Each row is followed by its class.
[ 45  -1  14   2  -6  58 -30 -17   3  73  -4 -36 -24 -48 -13 -15  40   0
 -14  26  -8 -37 -10  23 -16  -5 -37  26  -5   1 -16  34  15  41 -10   7] | Q339
[ 22  -3 -27 -13  26  37  -9  26  19  -9 -15  30  10  17  46 -26   2  17
 -41   5 -18 -10   2  62   8 -15 -69  29 -23 -32 -18 -22 -10  46   2  23] | Q339
[  5   6 -82  30 -47  41  54 -32  -6  20   3 -20  33  22 -30  19 -31  41
  15 -26   5 -57 -23 -93 -11  45  12  26   5  48  29 -47   5 -21  11   1] | Q738
[ 38  -8   5  22 -11 -71  -1  31 -27  -5 -38  35 -34  13  29 -17  15  43
 -10 -46 -14   3   6  -4 -35 -19  11   8   0  29  56  -8  22 -20 -30  -9] | Q951
[-11 -20  68  -9 -42 -45  -8   2 -70  15 -20 -34  -4  30  64 -21  -6   3
  17  15 -21  57  27 -54  42 -37  14 -15  -1  -8   1  -1  18  23 -16   6] | Q593
[ 35  24 -27  39  23 -49  20  48 -40  -2 -42  32 -22  24  57 -12  14  26
 -32 -27  -5 -29  -3   0 -22 -37 -33  69   3  18  79   0  32  -1 -40   8] | Q749
[ 56 -21 -11 -11  -7  76 -28 -30  14  77   3  -7 -38 -61 -30   7   8 -13
 -18  -4  24 -26  -1  -3 -50  31   5  16   5  42   7  32  -1 -26  -7  -5] | Q401
[  5   9 -46  56 -26  15  47 -24 -15   8 -20 -39  44  45  -5  -4 -11  51
   4  -5  25 -71 -39 -57   2  14  -2  15   3  18  30 -65  29  20  -8   5] | Q749
[  5  -9   6 -27  15 -18 -33  43  18  29 -12 -12   8 -68 -13 -69  73 -27
  45  48   4  -6  -9  77  37   1 -55 -30 -36  19 -10   5 -19  17 -33  55] | Q839
[  16   -5 -114  -71    7   93    1  -43   41   -2   80   87   42  -25
   -2   38   16  -58   -7  -39   -8    3   38    7  -81   25    6   53
  -14   50  -23    4  -47  -61    5    2] | Q497
[-20  24  27  33  45 -27  -5  37 -20  -9  23  -2  -8 -38 -26  21  15  -6
  -2   9 -19   3 -38 -26  21 -14 -22   5  16 -22  -9  16   5  11  15  -1] | Q738
[ 37 -23 -61 -40  -1  67  -5 -23  19  12  47  61  15 -14   8   6  20 -13
 -14 -21 -23  17  39  22 -60  14  -5  10 -13  27 -16 -10 -10 -28  -5  10] | Q951
[ 31 -26  14   2 -43 -33 -15  23 -44  10  -8  36  -5  10   5  -1  14  31
   9 -49 -20   8  10 -21 -63 -15  52  -5   5  56  29  13  -1 -24 -10 -27] | Q258
[ 24 -18 -67 -57  -9  86 -15 -23  32  25  53  67  37  -4   5   4  19 -23
  -4 -20 -16  27  38  17 -76  -2  -3  16 -25  31 -42  -3 -44 -15   5   4] | Q738
[-34 -33 -10 -32 -59  -4   8 -54 -45  18  -7 -12   9  38  29  18 -34 -20
  27  -2 -14  48  35 -77   6 -10  38   2  14  25  17  29   3 -32 -10   5] | Q839
[ 25  -7   7   9  26  18 -18  18  -6 -13  -6  -5  33  19  70 -53  22  56
 -36  46 -42  15  15  73  -6 -72 -49 -13 -31 -46 -63 -40  18  82  12  23] | Q401
[ 28 -19  72  35 -47 -72 -34  43 -64   2 -43   6  -4  18  40 -43  41  87
  -5 -17 -36  11  14  10 -35 -60  23 -49 -16  11  -9  -8  30  46 -14 -18] | Q201
[ 38 -22  25 -13 -31  41 -42  -7   4  -2  27  45  54 -16  33 -15  49  37
   5   3 -26  18  27  49 -59 -42   5 -39 -32   4 -87 -11 -17  34  19  -1] | Q749
[ 49 -48  20 -36 -51  63 -43 -21   8  13  44  50  45 -18   3  -7  40  29
  12 -17 -38  30  37  44 -77 -21  23 -53 -19  26 -83  -8 -15  23  32  -8] | Q258
[ 29 -25  -6 -74  -3   1 -28  26  15  38  15   8  20 -77 -37 -56  80 -46
  72  23  -9   5   8  50  12   9 -27 -45 -25  38 -46  27 -38 -17 -35  37] | Q738
[-46  37  48  70  76 -42   4  57 -37  -9  17 -13  -3 -24  17  14  15  24
 -22  30 -22  -5 -41  -6  33 -31 -38  10   8 -34  19  12  27  27   6  10] | Q201
[-26   7  36  27  52 -38 -17  27 -24 -17  18  -6  -9 -35 -18  31   0  -9
   1  14   5  28 -34 -26  15 -18  10 -38  22 -23  -8  18  10  17  13 -10] | Q401
[ 19 -18 -60 -68  -8  22 -23   3  23  26  28  49  18 -86 -42 -18  58 -54
  56   6  17   5  24  40   8  47  -4 -19 -16  65  -5  32 -42 -61 -32  54] | Q749
[  8  -5 -19  57 -57 -12  31 -27  -9   4 -27 -53  39  36 -13 -23  -9  53
  10  -3   8 -50 -43 -54   6   3  -9  -4   6  17  -1 -73  30  29  -2  10] | Q839
[ 40  15 -50 -24  36  48   6   0  24   8  30  56  20 -14  36  -4  26 -34
 -27  -8 -16   5  16  50 -34 -30 -41  59 -23   1 -16 -16 -14  21  -6  20] | Q339
[-28 -34  -7 -20 -56 -20  11 -30 -58  27  -7 -19  18  33  44  -3 -24   0
  27  -4 -29  39  40 -80   8 -31  15  10  11  29  25  27  28  -6 -26  18] | Q339
[-42  18  22  15  29  -8   0  23 -44  -1  60  11  19 -60 -32  53  21 -35
  12 -12 -10  12 -11 -40 -15 -20  16   9  14  28  -1  29 -18 -28   9   1] | Q593
[ 25   2  11  15 -22 -41  -9  38 -53  15 -21  44 -14   1  24  -5  29  38
 -13 -55   1 -10  12 -18 -52 -38  15  12   7  51  31   5  21  -3 -30   6] | Q749
[-46  18  40  48  49 -23  15  25 -28 -19  31  12  17 -48 -26  39  17 -13
  13  -7  -5   1 -31 -11  14 -11 -23  -9  21  -8  19   3  13  -1  16   2] | Q765
[-36  49   3  28 101 -30  40  34 -28 -23  30  17  -3 -37  -9  50  18 -34
 -20  -1 -18 -13 -34 -14   9 -13 -38  53  22 -18  52  11  28   2  -1  12] | Q765
[-44  45 -87 -17  85   0  51   5   7 -13  58  58  -8 -29 -37  67 -16 -68
 -14 -29  16 -11 -17 -63 -13  27  -5  79  29   7  44  30 -14 -52  -2   7] | Q738
[-25 -21  52 -25 -24 -36  -6   0 -52  26 -37 -32 -12  60  70 -30 -18  19
  12  21 -20  54  26 -48  39 -42   4 -27   2 -14  24  15  40  41 -16  12] | Q258
[-32  37 -17  12  87 -15  40   4 -15 -15  42  36   1 -46 -22  63   5 -54
  -9 -11  -1  -3 -20 -41 -19   7 -11  46  21  -1  49  26  15 -31  -3  -5] | Q765
[ 32  -2  21  32 -31 -69  -7  42 -47  -7 -34  45 -12   3  28 -25  21  48
 -10 -42 -17   9  12   4 -24 -36   5  -7   2  33  28  -8  14  -9 -22   1] | Q201
[-46  20  45  39  60 -47   7  25 -40 -30  14   3  19 -34  -5  17   5  11
  -2  10  -4  16 -28 -20  20 -54   5 -28  13 -14 -17   1  18  14  13   7] | Q401
[ -2   8 -55  64 -17   3  57  -7 -12   7 -21 -32  18  30 -12 -25 -17  34
  -2  -5  20 -65 -34 -56  22  32 -32  36   4   6  44 -86  38   7 -15  13] | Q951
[  1  -8 -16 -49   5  -3 -16  24   9  13 -16  22  10 -78 -23 -46  46 -32
  54  29  20   0   9  47  20  15 -20 -40 -21  41 -18   8 -35 -34 -22  45] | Q401
[ 28  -7 -15 -29   9  58 -12 -23  22   8  28  46  30 -17  27   5  37   4
 -15 -11 -28  10  21  48 -53 -14 -28   1 -20   7 -25 -16 -11  17  11  14] | Q765
[  6  26 -93  41  12  -5  85   1   3  -3 -19 -31  12  35  14  17 -41  22
 -15 -18  19 -73 -32 -58  13  44 -47  92   9  17  82 -74  29  -7  -9  36] | Q593
[ 41  16 -29 -12  36  42   4  20  26  -6  13  49  25  -7  51 -13  21   0
 -49  10 -13   4  11  63 -17 -18 -59  68 -37 -21 -27 -49 -10  44   0  25] | Q593
[-49  41  43  51  79 -54  10  57 -17 -23   4 -21 -12 -22  12  -1  17  -1
 -25  19  -4 -17 -53  11  64 -38 -53  25  10 -44  10  -7  28  45   3  25] | Q839
[-39  28 -83 -17  87   6  53  -6  22 -19  58  51  -9 -35 -58  74 -26 -82
 -10 -26  23 -24 -17 -48 -29  51   1  74  30  12  69  28 -15 -81  -6   3] | Q951
[  3  16 -37 -43  52   3   0  42  14  21  -2  11  -4 -65   8 -50  66 -52
  43  32  14 -17   9  73  40  11 -68  11 -33  16  15  -1 -11  -3 -34  53] | Q497
[-26 -50  21 -20 -58 -22  -4 -34 -60  20   3 -31  24  41  30  -4 -24  -8
  23   1 -24  47  33 -74  -4 -40  40 -28  12  19   6  25  21   6 -18  -1] | Q839
[ 19  -2 -23   1 -46 -20  12   6 -43   8   1  64  -2   9  -5  13   1  17
  -4 -59  -9   5  25 -44 -65   8  54  18   5  74  37  12 -13 -75 -22 -21] | Q201
[ 24 -20   1  18 -42 -39 -23  13 -29  14  -3  48 -13   0  22  -5  14  47
   0 -42 -15  24  20 -28 -63 -16  43 -11   4  57  37  19  14 -23 -12 -16] | Q258
[  8  -4 -20   8 -31 -41   4  11 -58   7  -3  41  -6  12  12  18  21  25
 -13 -58 -40  12  19 -45 -60 -15  25  34  14  62  61  19  18 -45 -30 -13] | Q765
[ -1 -16 -51  54 -40  -4  42 -31  -3  -2 -10 -39  31  26 -31 -15 -28  41
   5  -6   5 -59 -31 -67  17  41  -7  14  13  17  54 -70  33  -6  -5  18] | Q951
[-17 -40  40 -23 -48 -42 -17 -14 -63   4 -18 -41   4  44  31 -36 -14  -5
  13  22 -39  51  40 -49   7 -53  27 -35   6 -13   5  12  25  18 -24   2] | Q951
[ 71 -13  35  13  -3  52 -42 -13   4  70  -4 -37 -43 -53  -9   3  34 -11
   4   7   3 -20 -15  22 -33  13 -24  11  -1  11  -5  23  10   9   0 -17] | Q497
[ -7 -21   0   2 -24   0 -34 -12 -13  -3  71  33  27 -64 -73  73  19 -26
  41 -37   5  23 -13 -59 -49  26  71 -40  23  49 -29  40 -30 -53  20 -21] | Q749
[ 68 -41  57  14 -48  40 -62  -1 -11  72 -23 -55 -24 -45 -10 -39  41  21
   9   7  -7 -18 -15  35   0 -12 -16 -35 -10   7 -48  14   5  44  -8 -10] | Q339
[ 34 -37 -15 -43 -57  78 -23 -53  14  12  53  62  60 -31 -15   5  35   1
  15 -25 -22  18  42  16 -92  11  35 -37 -23  44 -68  -8 -42 -30  18 -16] | Q765
[ 19  13 -38  -5  -1 -38   5  23 -33  14 -20  50 -20   8  15  13  16  13
 -16 -38 -27   6   4 -42 -61 -22   3  59   7  47  54  22   6 -24 -32  -1] | Q738
[ 23 -38   5  50 -93  -8   4 -31 -24  21 -18 -60  53  24 -31 -24   0  99
  42 -21  -3 -40 -29 -66 -10  15  39 -77 -11  39 -29 -53  16  26   9 -14] | Q339
[ 13  23 -43  12  24 -41  24  40 -27  12 -11  39 -26  11  28  -1   8   4
 -22 -33 -11  -7   7 -22 -36 -17 -11  61  -2  36  84   8  15 -29 -42   4] | Q951
[ 18   0   6  78 -28 -22  25  17 -27   4 -33 -67  36  35  29 -44   3  77
   2  10   3 -61 -40 -27  48 -24 -42 -14  -1 -11  11 -76  57  72  -5  28] | Q749
[ 37 -10 -27 -14 -19  57 -14   2   6  10  23  24  38   7  23 -13  17  12
 -14   6 -36   8  19  37 -39 -27 -31  12 -21   3 -45  -6 -11  34   2   2] | Q339
[-24   4  14   1  10 -54  26   1 -68  -2 -39 -33 -13  58  90 -28 -11   1
 -13  29 -38  33  24 -45  58 -46 -40  24  10 -44  53   0  58  42 -31  19] | Q765
[ 47 -20   2  -6 -30  60 -36 -18  -3  71  17 -28 -26 -40 -21   2  26 -10
  -9  -7 -22 -23  -2   4 -37   8 -11  32   7  33  -7  37  -3  -9  -5   3] | Q339
[-17  19 -48  76 -19   0  55  -7  -7  -2 -14 -26  38  27   5 -26 -22  47
  -6  18  18 -55 -32 -43  39  26 -22  28  -1   8  44 -81  35  18  -8  23] | Q201
[ 38 -21 -12  -6 -16 -52  -7  22 -47   0 -32  26  -5  21  22  -7  -4  37
 -13 -36 -18  12  11 -34 -47 -26  36  -4  -1  41  34  14   3 -21 -25 -18] | Q401
[-34 -27  -6 -25  -8 -28   9  -9 -52  -3 -23 -24   8  42  63 -17 -49 -17
  -1  25 -21  40  29 -67  44 -34   8   5   7  -6  45  19  18  -2 -19  17] | Q401
[-36  24  31  45  77 -31   8  47 -22 -14  30  -4  -9 -30  10  24   2 -10
  -8  16 -13   5 -28 -11   5 -35 -26  10  19 -25  19  17  30  21  17   5] | Q258
[-31 -28  -9 -48 -34  -1  10 -41 -46   9  29 -10   8  32  22   6 -18 -37
  20  13 -32  48  46 -72   6 -11  40  -8  19   9  19  31  20 -20 -22   2] | Q951
[-36 -16  34   7   4 -16 -22   9 -26  -8  40  13  12 -48 -48  48   9   6
  31 -15 -16  27 -18 -50 -14   2  43 -48  18  11 -32  30 -10 -12  27 -15] | Q738
[ 64  -2  35  25  -1  61 -24   0  -5  78 -10 -27 -38 -53   0 -19  39  11
 -24  12  -1 -30 -10  26 -14  17 -39  16 -11  10  13  12  25  22 -14 -10] | Q765
[ -7   4  40 -15  -4 -46  21  23 -72  19 -50 -55  -6  63  83 -34  -9  -7
   1  20 -30  30  14 -43  56 -59 -35   3  -4 -33  37 -10  41  62 -32  12] | Q765
[-17 -33  56  -5 -62 -36 -10   0 -67  23 -36 -52  10  62  62 -32 -12  25
  31  29 -49  61  28 -53  50 -62 -15 -27   5 -23  -4  15  33  49 -10   6] | Q738
[-41  29 -25  14  70 -12  27  17  -7 -17  57  35  -4 -41 -22  54   7 -26
  -5 -12 -15  -6 -10 -36 -18   8  -5  46  20   4  35  32  17 -33  22   5] | Q258
[  0  33 -27  29  53 -54  28  65 -39  -6 -37  20 -33  32  72 -10 -11  26
 -39 -21  -8 -28  -2  -3  -2 -31 -45  78  -5   4  99  -2  25   9 -25  14] | Q497
[-19 -24  63 -28 -42 -55 -10 -15 -67  21 -39 -47   3  63  54 -39   1   7
  18  26 -40  58  25 -71  30 -73   4 -24   8 -25  -3  19  46  56 -30   2] | Q738
[ -6 -12 -50  42 -49  18  49 -34 -14   9   4 -18  43  27 -27   6 -26  45
  10 -27  10 -51 -14 -64 -13  36  14   5  11  40  25 -65  19 -18   8  15] | Q201
[-33 -10   3   2   0   0 -18   0 -12  -7  63  23  23 -55 -65  53  11 -23
  29 -17  -4  32 -15 -42 -23  15  46 -25  23  34 -32  25 -19 -48  21 -13] | Q401
[-16 -22  26 -40 -66  -7   6 -31 -84  33 -10 -36  12  38  43 -10   0 -12
  31 -10 -34  43  43 -82  16 -39  32 -37   6  24   6  13  21   5 -22  -2] | Q765
[-11   9 -59  40 -32  22  53 -26 -16  13  -1 -32  35  27 -15  12 -17  46
  21 -12  12 -68 -25 -67   3  42  -9  24   8  37  48 -53  24  -1   7  13] | Q497
[ 37 -55  35 -15 -49  40 -63 -12   5  22  34  24  52 -17  19 -21  47  54
  14  -1 -38  42  23  53 -43 -27  11 -89 -29  14 -93 -14 -22  36  18   4] | Q201
[ 61 -22  92  30 -10   6 -44  12 -29  57 -44 -65 -20 -33  31 -45  45  45
 -12  40 -19 -10 -14  40  33 -31 -56 -18 -20 -28 -23   3  28  70  -9  10] | Q593
